Below is a small trained network, with its code and all its weights. Each question gives an input and a target symbol and asks what happens when units are switched off, that is, made to give their printed mean instead of their output.

import numpy as np


def w(rows, s, z=0):
    codes = np.array(rows[::2]) - 128.0
    scale = np.full(codes.shape[1], s)
    scale[-1] = z or s
    return codes * scale


def norm(h):
    return h / np.sqrt((h * h).mean(-1, keepdims=True) + 1e-5)


def softmax(a):
    e = np.exp(a - a.max(-1, keepdims=True))
    return e / e.sum(-1, keepdims=True)


def log_softmax(a):
    a = a - a.max(-1, keepdims=True)
    return a - np.log(np.exp(a).sum(-1, keepdims=True))


def net(x, mask):
    ids = ['αβγδεηλφω'.index(c) for c in x.split()]
    T = len(ids)
    res = E[ids] + P[:T]
    u = 0
    for l in range(3):
        r = norm(res)
        for j in range(2):
            rows = slice(3 * j, 3 * j + 3)
            q, k, v = (r @ M[l][rows].T for M in (Q, K, V))
            z = softmax(np.where(np.tri(T) > 0, q @ k.T / 3**0.5, -1e9)) @ v
            o = O[l][rows]
            res = res + np.where(mask[u + j], z, o[:, -1]) @ o[:, :-1]
        u += 2
    return log_softmax(norm(res)[-1] @ U[:, :-1].T + U[:, -1])


Q, K, V, O = {}, {}, {}, {}
E = w([
[90,142,122,83],'α',
[134,72,56,122],'β',
[124,8,97,104],'γ',
[115,73,85,17],'δ',
[119,121,149,177],'ε',
[146,160,14,176],'η',
[146,100,166,151],'λ',
[63,168,91,201],'φ',
[182,194,112,135],'ω',
],0.018)
P = w([
[206,8,70,149],'0',
[173,1,173,132],'1',
[155,90,144,117],'2',
[163,118,119,137],'3',
[163,117,122,137],'4',
[165,121,117,133],'5',
],0.0082)
Q[0] = w([
[97,139,69,78],'L0H0',
[127,180,141,115],'L0H0',
[143,103,170,144],'L0H0',
[111,130,96,6],'L0H1',
[136,79,114,237],'L0H1',
[199,107,101,132],'L0H1',
],0.012)
K[0] = w([
[80,182,4,62],'L0H0',
[94,132,72,158],'L0H0',
[190,81,130,73],'L0H0',
[111,205,141,89],'L0H1',
[91,146,78,168],'L0H1',
[127,168,48,144],'L0H1',
],0.014)
V[0] = w([
[148,136,12,26],'L0H0',
[85,138,142,146],'L0H0',
[89,171,165,112],'L0H0',
[196,143,147,172],'L0H1',
[37,111,2,44],'L0H1',
[63,139,140,143],'L0H1',
],0.0093)
O[0] = w([
[228,150,143,120,120],'L0H0',
[119,97,159,213,96],'L0H0',
[1,174,171,77,3],'L0H0',
[183,115,249,97,142],'L0H1',
[26,181,167,170,205],'L0H1',
[157,194,107,69,88],'L0H1',
],0.0061,0.0041)
Q[1] = w([
[104,145,189,175],'L1H0',
[204,178,79,118],'L1H0',
[190,120,125,94],'L1H0',
[76,98,176,55],'L1H1',
[116,245,197,133],'L1H1',
[33,145,63,90],'L1H1',
],0.012)
K[1] = w([
[31,88,74,85],'L1H0',
[148,163,245,78],'L1H0',
[174,227,123,61],'L1H0',
[49,120,113,119],'L1H1',
[63,182,180,217],'L1H1',
[131,29,86,109],'L1H1',
],0.011)
V[1] = w([
[60,83,72,74],'L1H0',
[215,253,87,154],'L1H0',
[85,119,126,164],'L1H0',
[254,98,81,68],'L1H1',
[12,148,114,248],'L1H1',
[106,184,176,95],'L1H1',
],0.0067)
O[1] = w([
[87,2,145,81,129],'L1H0',
[211,210,103,68,110],'L1H0',
[153,69,187,138,132],'L1H0',
[1,235,179,98,254],'L1H1',
[156,51,170,202,51],'L1H1',
[114,58,78,152,40],'L1H1',
],0.0084,0.0063)
Q[2] = w([
[11,128,98,79],'L2H0',
[191,146,51,68],'L2H0',
[140,78,33,86],'L2H0',
[35,75,105,136],'L2H1',
[154,92,134,185],'L2H1',
[4,80,208,158],'L2H1',
],0.011)
K[2] = w([
[120,122,151,208],'L2H0',
[17,154,141,118],'L2H0',
[4,173,181,121],'L2H0',
[177,98,154,222],'L2H1',
[120,100,133,92],'L2H1',
[111,73,64,175],'L2H1',
],0.014)
V[2] = w([
[129,113,155,189],'L2H0',
[48,169,249,180],'L2H0',
[88,157,47,176],'L2H0',
[169,72,120,91],'L2H1',
[104,147,142,179],'L2H1',
[133,167,93,136],'L2H1',
],0.017)
O[2] = w([
[160,107,198,147,201],'L2H0',
[104,162,194,99,252],'L2H0',
[82,3,176,106,101],'L2H0',
[98,148,138,201,73],'L2H1',
[109,117,118,79,197],'L2H1',
[156,75,136,107,107],'L2H1',
],0.014,0.0045)
U = w([
[161,89,208,223,128],'α',
[162,220,238,142,99],'β',
[82,198,156,169,129],'γ',
[251,237,119,97,218],'δ',
[62,167,71,66,49],'ε',
[89,108,191,62,125],'η',
[137,89,91,128,77],'λ',
[205,140,86,131,253],'φ',
[135,95,119,126,77],'ω',
],0.013,0.0054)

Each question gives the input, a string of symbols that net reads in full, and the target symbol t.
The units are the heads (3 rows each of Q, K, V and O). Each row of codes is followed by its name. A weight is (code - 128) times the scale printed after its matrix; where a second scale follows, it is the last column's (O and U).
mask holds one flag per head, layer by layer. A switched-off head (its flag False) gives its mean, the last column of its rows in O, instead of its output. The means were averaged over made-up inputs and are rounded, as every weight is.
A unit's drop is (log p(t) with every unit on - log p(t) with that unit switched off) / (log p(t) with every unit on - log p(t) with every unit switched off).
The circuit of an input: a set's keep is (log p(t) with only the set's units on - log p(t) with every unit switched off) / (log p(t) with every unit on - log p(t) with every unit switched off). Starting from all 6 units, units are removed one at a time, each time the one whose removal leaves the highest keep (on an exact tie, the one counted first), for as long as the keep stays at least 0.8.
units of the circuit, in order: the units of the circuit, biggest drop first
unit that matters most: the unit with the biggest drop
heads that matter: for each layer, one digit per head in row order, 1 if its drop is at least 0.15 and else 0, layers parted by /
input λ ε α β ε, target δ: units of the circuit, in order	L2H0, L0H1
input φ φ φ φ, target α: units of the circuit, in order	L1H1
input λ δ φ λ, target δ: heads that matter	01 / 01 / 10
input δ β δ φ δ λ, target η: heads that matter	11 / 01 / 00
input ω φ φ, target ε: units of the circuit, in order	L2H0, L0H1, L1H1, L2H1
input δ β φ, target η: heads that matter	11 / 01 / 11
input λ η φ ε, target δ: units of the circuit, in order	L0H1, L2H0
input ε ε ω δ, target δ: heads that matter	00 / 00 / 00
input δ ω ε, target η: heads that matter	10 / 11 / 01
input δ λ λ φ φ, target η: units of the circuit, in order	L0H0, L1H1, L2H1
input λ ω α, target δ: units of the circuit, in order	L2H0, L0H1
input φ φ ω φ β, target δ: heads that matter	10 / 11 / 00
input ω ω δ φ λ, target ε: heads that matter	10 / 01 / 10
input δ ε φ ε α ε, target η: unit that matters most	L0H1
input φ β δ η α, target α: heads that matter	11 / 01 / 10
input γ ω ε, target γ: units of the circuit, in order	L2H1, L1H0, L2H0
input δ λ φ λ, target η: units of the circuit, in order	L0H0, L1H1, L2H0
input α ε ω λ β, target δ: heads that matter	01 / 10 / 00
input λ ε ε φ α, target δ: heads that matter	11 / 01 / 10
input β ε δ λ ε, target λ: heads that matter	10 / 00 / 10
input φ λ δ λ, target α: units of the circuit, in order	L1H1, L0H1, L2H0, L0H0
